Here is a tiny trained network, its code and every weight. The questions are about switching its units off for an input and a class, where a switched-off unit gives its printed mean instead of its output.

import numpy as np


def w(rows, s, z=0):
    codes = np.array(rows[::2]) - 128.0
    scale = np.full(codes.shape[1], s)
    scale[-1] = z or s
    return codes * scale


def f(y):
    return y / 2 * (1 + np.tanh(0.7978845608 * (y + 0.044715 * y**3)))


def log_softmax(a):
    a = a - a.max(-1, keepdims=True)
    return a - np.log(np.exp(a).sum(-1, keepdims=True))


def net(x, mask):
    res = np.array(x, float).reshape(1, 8) / 4 @ E
    y = f(res @ A[0][:, :-1].T + A[0][:, -1])
    res = res + np.where(mask, y, B[0][:, -1]) @ B[0][:, :-1]
    return log_softmax(res[-1] @ U[:, :-1].T + U[:, -1])


A, B = {}, {}
E = w([
[220,139,100,178,185,157,99,65,75,164,130,58],'x0',
[159,129,53,127,102,180,220,139,196,116,2,118],'x1',
[214,69,183,102,201,46,219,140,133,177,115,102],'x2',
[168,79,128,114,35,183,133,207,100,166,168,186],'x3',
[174,234,50,146,136,14,123,150,164,111,191,100],'x4',
[220,187,157,122,148,136,135,180,141,101,166,84],'x5',
[37,158,80,135,114,182,128,133,127,127,48,102],'x6',
[127,57,98,80,189,139,85,33,156,128,118,214],'x7',
],0.0089)
A[0] = w([
[72,186,169,89,123,45,128,172,156,115,178,112,106],'N0',
[78,84,137,122,155,108,166,130,66,175,75,126,47],'N1',
[71,93,127,120,129,182,90,150,151,99,145,139,154],'N2',
[69,215,186,90,161,75,126,157,149,64,174,139,148],'N3',
[125,156,78,157,136,59,108,102,145,144,142,122,74],'N4',
[189,99,148,118,142,81,115,89,200,165,132,164,99],'N5',
[194,83,150,111,101,255,114,153,116,47,106,96,220],'N6',
[144,166,98,76,119,91,102,133,149,151,103,129,105],'N7',
[184,44,113,147,98,100,150,198,108,190,183,109,84],'N8',
[179,93,234,137,179,108,36,73,41,114,255,89,189],'N9',
[77,82,88,132,137,156,94,120,102,131,121,177,43],'N10',
[92,67,188,127,172,142,148,117,88,173,73,79,114],'N11',
[145,164,119,90,110,114,113,152,86,120,155,174,10],'N12',
[114,141,104,139,159,136,139,64,88,132,200,110,110],'N13',
[146,109,62,127,121,127,120,129,105,202,117,119,4],'N14',
[57,53,124,94,95,215,79,78,127,120,138,190,128],'N15',
[146,159,129,188,120,141,102,135,78,108,165,120,22],'N16',
[190,74,170,76,133,125,148,207,127,194,171,145,102],'N17',
[53,123,136,96,73,171,96,126,118,95,111,155,173],'N18',
[202,143,108,143,199,41,148,72,158,159,133,97,177],'N19',
[140,180,150,122,94,116,133,145,131,109,159,100,221],'N20',
[63,248,115,220,90,169,102,169,117,127,93,42,153],'N21',
],0.01,0.0029)
B[0] = w([
[92,118,162,118,157,96,84,101,113,100,191,102,188],'N0',
[119,85,159,102,93,127,99,124,186,167,192,96,168],'N1',
[127,102,81,153,166,104,151,77,151,133,125,117,173],'N2',
[112,86,123,139,178,79,62,149,77,60,155,107,190],'N3',
[194,133,100,126,151,107,159,145,109,85,81,113,163],'N4',
[146,171,117,155,153,114,115,129,77,135,120,104,178],'N5',
[188,124,113,135,125,181,160,113,138,104,62,170,200],'N6',
[100,104,126,154,134,118,129,98,101,124,138,102,148],'N7',
[60,127,152,143,96,145,62,121,87,94,142,104,184],'N8',
[107,199,81,177,80,187,168,108,162,254,127,204,252],'N9',
[172,62,102,136,148,106,170,112,146,161,80,119,171],'N10',
[136,89,178,87,119,144,166,127,238,182,117,166,191],'N11',
[105,112,153,141,108,79,121,121,120,160,145,108,143],'N12',
[170,113,117,178,94,132,141,106,110,145,107,164,159],'N13',
[125,97,115,124,131,99,113,112,129,112,151,124,143],'N14',
[195,92,113,84,121,107,156,114,195,162,94,160,225],'N15',
[178,178,143,109,127,190,127,79,139,157,176,103,155],'N16',
[82,150,136,176,138,196,118,171,58,123,142,96,196],'N17',
[174,119,89,161,151,67,177,137,103,141,104,148,195],'N18',
[240,140,30,200,233,93,100,114,93,88,128,153,218],'N19',
[137,155,89,116,141,101,82,125,97,136,137,102,170],'N20',
[107,223,92,177,56,143,103,160,46,171,67,136,229],'N21',
],0.0098,0.018)
U = w([
[160,81,131,121,128,150,162,78,227,210,116,164,168],'0',
[139,192,112,176,106,189,129,126,83,149,105,97,203],'1',
[63,125,166,135,85,149,109,132,123,168,217,98,77],'2',
[131,84,194,46,66,247,158,148,183,107,98,85,5],'3',
[142,97,130,133,158,72,109,120,113,25,154,75,158],'4',
],0.011,0.0024)

Each question gives the input, the list of numbers given to net, and the class t.
The units are the neurons (one row each of A and B). Each row of codes is followed by its name. A weight is (code - 128) times the scale printed after its matrix; where a second scale follows, it is the last column's (A, B and U).
mask holds one flag per neuron, in row order. A switched-off neuron (its flag False) gives its mean, the last column of its row in B, instead of its output. The means were averaged over made-up inputs and are rounded, as every weight is.
A unit's drop is (log p(t) with every unit on - log p(t) with that unit switched off) / (log p(t) with every unit on - log p(t) with every unit switched off).
The circuit of an input: a set's keep is (log p(t) with only the set's units on - log p(t) with every unit switched off) / (log p(t) with every unit on - log p(t) with every unit switched off). Starting from the 12 units with the biggest drops (on a tie, the unit counted first), units are removed one at a time, each time the one whose removal leaves the highest keep (on an exact tie, the one counted first), for as long as the keep stays at least 0.8.
circuit, biggest first: the units of the circuit, biggest drop first
most important unit: the unit with the biggest drop
top k neurons: the k neurons with the biggest drops, biggest first
drop of u: that unit's drop, to one decimal
input [-8,-7,-2,-6,3,-5,-1,6], class 4: most important unit -> N3
input [-6,-6,1,4,1,-2,3,1], class 4: circuit, biggest first -> N9; N3
input [8,5,7,7,5,0,6,0], class 4: circuit, biggest first -> N9; N21
input [-4,-6,-8,-8,0,5,-3,4], class 2: circuit, biggest first -> N19; N0
input [5,3,2,6,8,-5,-5,7], class 1: top 3 neurons -> N3; N0; N5
input [-3,4,4,6,-1,3,-1,6], class 3: circuit, biggest first -> N19; N9; N18
input [-4,-2,5,-5,0,-8,2,-7], class 2: top 2 neurons -> N19; N1
input [-7,3,-3,8,4,-5,-7,1], class 2: top 2 neurons -> N19; N8
input [5,-2,5,-5,0,-3,-1,-4], class 0: top 2 neurons -> N21; N11
input [1,-4,4,0,8,5,1,0], class 4: top 3 neurons -> N3; N21; N0
input [6,2,7,-1,1,2,7,2], class 0: top 3 neurons -> N11; N3; N0
input [-1,7,7,3,-2,7,8,-3], class 3: top 2 neurons -> N19; N9
input [-5,-2,-7,5,-2,2,-5,-2], class 0: top 2 neurons -> N15; N21
input [8,2,-1,-1,1,-3,4,3], class 0: circuit, biggest first -> N17
input [-2,0,2,-8,0,5,-3,7], class 4: top 3 neurons -> N21; N19; N3
input [3,7,6,-3,0,-4,-7,-8], class 4: drop of N21 -> 0.3
input [-7,-8,-2,-5,-3,-1,0,-6], class 2: drop of N0 -> 0.2
input [2,6,-2,-4,4,-3,-8,6], class 4: drop of N9 -> 0.3
